Here is a tiny trained network, its code and every weight. The questions are about switching its units off for an input and a target symbol, where a switched-off unit gives its printed mean instead of its output.

import numpy as np


def w(rows, s, z=0):
    codes = np.array(rows[::2]) - 128.0
    scale = np.full(codes.shape[1], s)
    scale[-1] = z or s
    return codes * scale


def f(y):
    return np.maximum(y, 0)


def softmax(a):
    e = np.exp(a - a.max(-1, keepdims=True))
    return e / e.sum(-1, keepdims=True)


def log_softmax(a):
    a = a - a.max(-1, keepdims=True)
    return a - np.log(np.exp(a).sum(-1, keepdims=True))


def net(x, mask):
    ids = ['ΓΘΞΠΣΦΨβδεζηλμτ'.index(c) for c in x.split()]
    T = len(ids)
    res = E[ids] + P[:T]
    u = 0
    for l in range(2):
        r = res
        for j in range(2):
            rows = slice(3 * j, 3 * j + 3)
            q, k, v = (r @ M[l][rows].T for M in (Q, K, V))
            z = softmax(np.where(np.tri(T) > 0, q @ k.T / 3**0.5, -1e9)) @ v
            o = O[l][rows]
            res = res + np.where(mask[u + j], z, o[:, -1]) @ o[:, :-1]
        u += 2
        y = f(res @ A[l][:, :-1].T + A[l][:, -1])
        res = res + np.where(mask[u : u + 4], y, B[l][:, -1]) @ B[l][:, :-1]
        u += 4
    return log_softmax(res[-1] @ U[:, :-1].T + U[:, -1])


Q, K, V, O, A, B = {}, {}, {}, {}, {}, {}
E = w([
[144,181,131,124,95,167,123,109],'Γ',
[167,98,181,16,102,186,112,118],'Θ',
[126,116,109,127,158,156,144,168],'Ξ',
[82,164,127,212,97,126,83,88],'Π',
[87,159,82,168,141,130,123,129],'Σ',
[85,138,121,70,177,85,63,132],'Φ',
[101,86,167,180,93,161,148,183],'Ψ',
[95,184,148,60,110,108,164,158],'β',
[254,112,173,88,87,142,79,125],'δ',
[132,82,49,148,103,90,143,161],'ε',
[121,82,89,185,113,134,98,127],'ζ',
[109,194,97,150,107,140,136,111],'η',
[109,156,175,147,132,170,134,166],'λ',
[110,136,155,161,130,182,91,120],'μ',
[165,161,155,183,175,57,173,142],'τ',
],0.025)
P = w([
[132,73,122,226,105,100,122,120],'0',
[122,103,119,196,118,114,120,88],'1',
[149,162,99,187,126,115,94,160],'2',
[113,119,123,156,126,125,127,81],'3',
[140,189,106,162,132,122,87,176],'4',
[100,123,134,129,131,134,125,86],'5',
[135,205,105,142,136,128,79,201],'6',
[88,124,134,97,134,136,138,98],'7',
[128,229,100,111,148,127,79,230],'8',
[71,124,143,64,137,143,141,101],'9',
[114,232,108,97,143,129,75,254],'10',
[60,113,143,65,129,146,142,104],'11',
],0.0086)
Q[0] = w([
[118,112,177,148,169,157,203,73],'L0H1',
[127,127,168,99,183,44,131,74],'L0H1',
[110,70,131,153,171,89,197,55],'L0H1',
[163,59,140,156,110,118,136,62],'L0H2',
[170,145,152,119,144,99,45,251],'L0H2',
[71,37,132,85,104,140,144,60],'L0H2',
],0.023)
K[0] = w([
[177,139,203,252,162,163,168,124],'L0H1',
[175,117,169,172,127,27,98,123],'L0H1',
[214,82,102,241,138,113,171,95],'L0H1',
[144,93,116,191,88,161,79,134],'L0H2',
[151,96,228,68,169,65,136,210],'L0H2',
[58,70,60,193,66,185,98,165],'L0H2',
],0.021)
V[0] = w([
[218,103,12,152,99,187,175,121],'L0H1',
[106,172,17,49,47,2,145,115],'L0H1',
[123,92,90,29,97,207,77,169],'L0H1',
[10,128,26,98,4,213,48,156],'L0H2',
[115,149,106,142,184,159,146,189],'L0H2',
[99,154,76,134,108,221,198,120],'L0H2',
],0.0075)
O[0] = w([
[174,112,110,159,172,94,166,24,12],'L0H1',
[145,71,22,110,43,79,66,215,254],'L0H1',
[169,109,89,154,103,231,158,183,162],'L0H1',
[79,102,122,124,75,160,131,3,180],'L0H2',
[115,103,101,137,156,153,167,148,143],'L0H2',
[79,145,98,109,110,183,135,118,154],'L0H2',
],0.0062,0.0094)
A[0] = w([
[39,210,59,126,167,83,148,85,12],'L0N1',
[105,84,116,75,82,66,204,86,62],'L0N2',
[116,167,83,251,142,142,177,165,3],'L0N3',
[82,81,60,140,254,110,162,100,126],'L0N4',
],0.011,0.0032)
B[0] = w([
[174,9,161,152,67,137,152,161,254],'L0N1',
[167,152,121,112,173,85,130,128,212],'L0N2',
[184,101,161,83,154,177,129,166,230],'L0N3',
[91,116,2,104,216,148,184,155,181],'L0N4',
],0.0092,0.0046)
Q[1] = w([
[59,168,87,170,54,128,173,162],'L1H1',
[94,139,117,244,155,75,134,172],'L1H1',
[31,103,129,124,162,149,183,52],'L1H1',
[65,178,89,252,156,156,155,222],'L1H2',
[149,170,158,162,207,52,128,74],'L1H2',
[55,105,100,147,120,150,159,47],'L1H2',
],0.016)
K[1] = w([
[83,132,83,132,45,134,89,159],'L1H1',
[81,101,153,132,145,47,157,149],'L1H1',
[109,145,113,216,165,146,164,81],'L1H1',
[2,97,165,59,156,60,210,105],'L1H2',
[207,147,166,167,179,56,154,107],'L1H2',
[121,125,128,188,135,145,155,47],'L1H2',
],0.019)
V[1] = w([
[98,215,95,125,119,105,131,83],'L1H1',
[185,180,99,185,125,143,73,128],'L1H1',
[69,155,97,246,121,139,174,175],'L1H1',
[131,97,104,190,147,203,32,143],'L1H2',
[108,149,120,187,63,143,245,173],'L1H2',
[199,181,83,116,101,153,150,90],'L1H2',
],0.012)
O[1] = w([
[49,155,104,51,136,94,125,110,36],'L1H1',
[143,171,129,176,157,31,150,124,122],'L1H1',
[79,10,154,85,195,51,63,63,106],'L1H1',
[71,130,130,254,204,100,214,51,137],'L1H2',
[253,85,195,66,120,85,75,82,254],'L1H2',
[173,197,109,76,124,119,142,53,92],'L1H2',
],0.0059,0.0073)
A[1] = w([
[161,133,130,147,60,88,128,48,29],'L1N1',
[84,162,166,83,246,171,103,112,69],'L1N2',
[170,86,110,139,123,194,108,149,2],'L1N3',
[166,120,124,75,129,138,162,213,73],'L1N4',
],0.012,0.0038)
B[1] = w([
[76,183,92,102,100,2,154,219,156],'L1N1',
[179,236,160,64,97,125,50,207,145],'L1N2',
[78,166,137,67,128,70,178,106,192],'L1N3',
[149,129,121,181,162,137,82,28,251],'L1N4',
],0.007,0.024)
U = w([
[71,215,101,86,157,47,146,69,120],'Γ',
[163,133,109,111,109,204,197,84,166],'Θ',
[159,124,88,24,177,131,198,204,128],'Ξ',
[103,103,158,198,80,90,101,54,73],'Π',
[163,34,113,118,114,154,189,133,171],'Σ',
[86,99,75,150,107,161,119,212,165],'Φ',
[138,75,194,134,105,143,147,120,124],'Ψ',
[163,73,74,93,50,152,33,103,254],'β',
[211,139,99,167,81,113,144,173,12],'δ',
[169,93,20,111,133,120,153,123,27],'ε',
[92,116,83,175,159,131,97,4,115],'ζ',
[187,78,137,58,70,73,224,226,90],'η',
[140,139,195,84,115,119,145,204,66],'λ',
[72,168,166,162,155,125,85,36,97],'μ',
[178,111,114,157,173,99,90,134,89],'τ',
],0.0041,0.0035)

Each question gives the input, a string of symbols that net reads in full, and the target symbol t.
The units are the heads (3 rows each of Q, K, V and O) and the neurons (one row each of A and B). Each row of codes is followed by its name. A weight is (code - 128) times the scale printed after its matrix; where a second scale follows, it is the last column's (O, A, B and U).
mask holds one flag per unit, layer by layer, with each layer's heads first. A switched-off unit (its flag False) gives its mean, the last column of its rows in O or B, instead of its output. The means were averaged over made-up inputs and are rounded, as every weight is.
A unit's drop is (log p(t) with every unit on - log p(t) with that unit switched off) / (log p(t) with every unit on - log p(t) with every unit switched off).
The circuit of an input: a set's keep is (log p(t) with only the set's units on - log p(t) with every unit switched off) / (log p(t) with every unit on - log p(t) with every unit switched off). Starting from all 12 units, units are removed one at a time, each time the one whose removal leaves the highest keep (on an exact tie, the one counted first), for as long as the keep stays at least 0.8.
units of the circuit, in order: the units of the circuit, biggest drop first
unit that matters most: the unit with the biggest drop
k most important neurons: the k neurons with the biggest drops, biggest first
k most important neurons of layer l: the k neurons of layer l with the biggest drops, biggest first
heads that matter: for each layer, one digit per head in row order, 1 if its drop is at least 0.15 and else 0, layers parted by /
input β Π Ξ Γ η Γ β Γ Θ Φ Σ, target Φ: units of the circuit, in order => [L1H2]
input Γ β Ξ, target β: units of the circuit, in order => [L1H2, L1N4]
input Π Φ β Σ β ζ, target ζ: units of the circuit, in order => [L0H1, L1H1]
input η Γ Θ Θ η Γ Ξ, target Θ: units of the circuit, in order => [L1H1, L0H1, L1H2]
input Γ β Ψ δ Θ Γ Γ ζ, target ζ: units of the circuit, in order => [L1H2, L0H1]
input Θ ζ τ Ψ β Ξ, target Ξ: units of the circuit, in order => [L0H1, L0N4, L1N2, L1N4]
input Γ λ Π Ξ η Θ μ, target Θ: units of the circuit, in order => [L1H1, L0H1]
input η Ξ Φ Γ β β Γ η τ Γ η, target τ: 2 most important neurons => [L1N4, L0N3]
input β δ Θ Φ β β η Ξ, target Ξ: heads that matter => 10 / 10
input Φ Γ Σ, target Φ: heads that matter => 00 / 01
input δ β Ξ, target β: heads that matter => 10 / 01
input Π β μ β Γ β, target Γ: units of the circuit, in order => [L1H1, L1H2]
input β Σ β Σ Φ Σ Ξ β β Θ Ξ, target Θ: heads that matter => 10 / 10
input λ Ξ Φ ε β Θ β Φ Φ β, target Φ: units of the circuit, in order => [L0N2, L1H2, L0H1]
input ε ζ β Γ β η β ζ Γ Ψ η, target β: units of the circuit, in order => [L1H2, L1N4, L0N3]
input η β Π Φ Γ Γ β β Φ β, target Φ: units of the circuit, in order => [L0N2, L0H1, L1H2]
input β Θ η, target Θ: units of the circuit, in order => [L0N3, L1H1, L0H1]
input η β δ Ξ Π λ η, target δ: heads that matter => 01 / 10
input Γ Γ Ξ Σ β Ψ η η, target η: 2 most important neurons of layer 0 => [L0N1, L0N3]
input η τ β β ε β β β λ μ, target μ: 2 most important neurons of layer 0 => [L0N1, L0N3]
input β ε ζ Ψ β Γ η Θ η, target Θ: unit that matters most => L0N3
input Φ Φ β μ Γ Θ Σ, target Θ: 3 most important neurons => [L0N3, L1N4, L1N3]
input Ξ λ τ η η β β Φ Ξ, target Φ: unit that matters most => L1H2
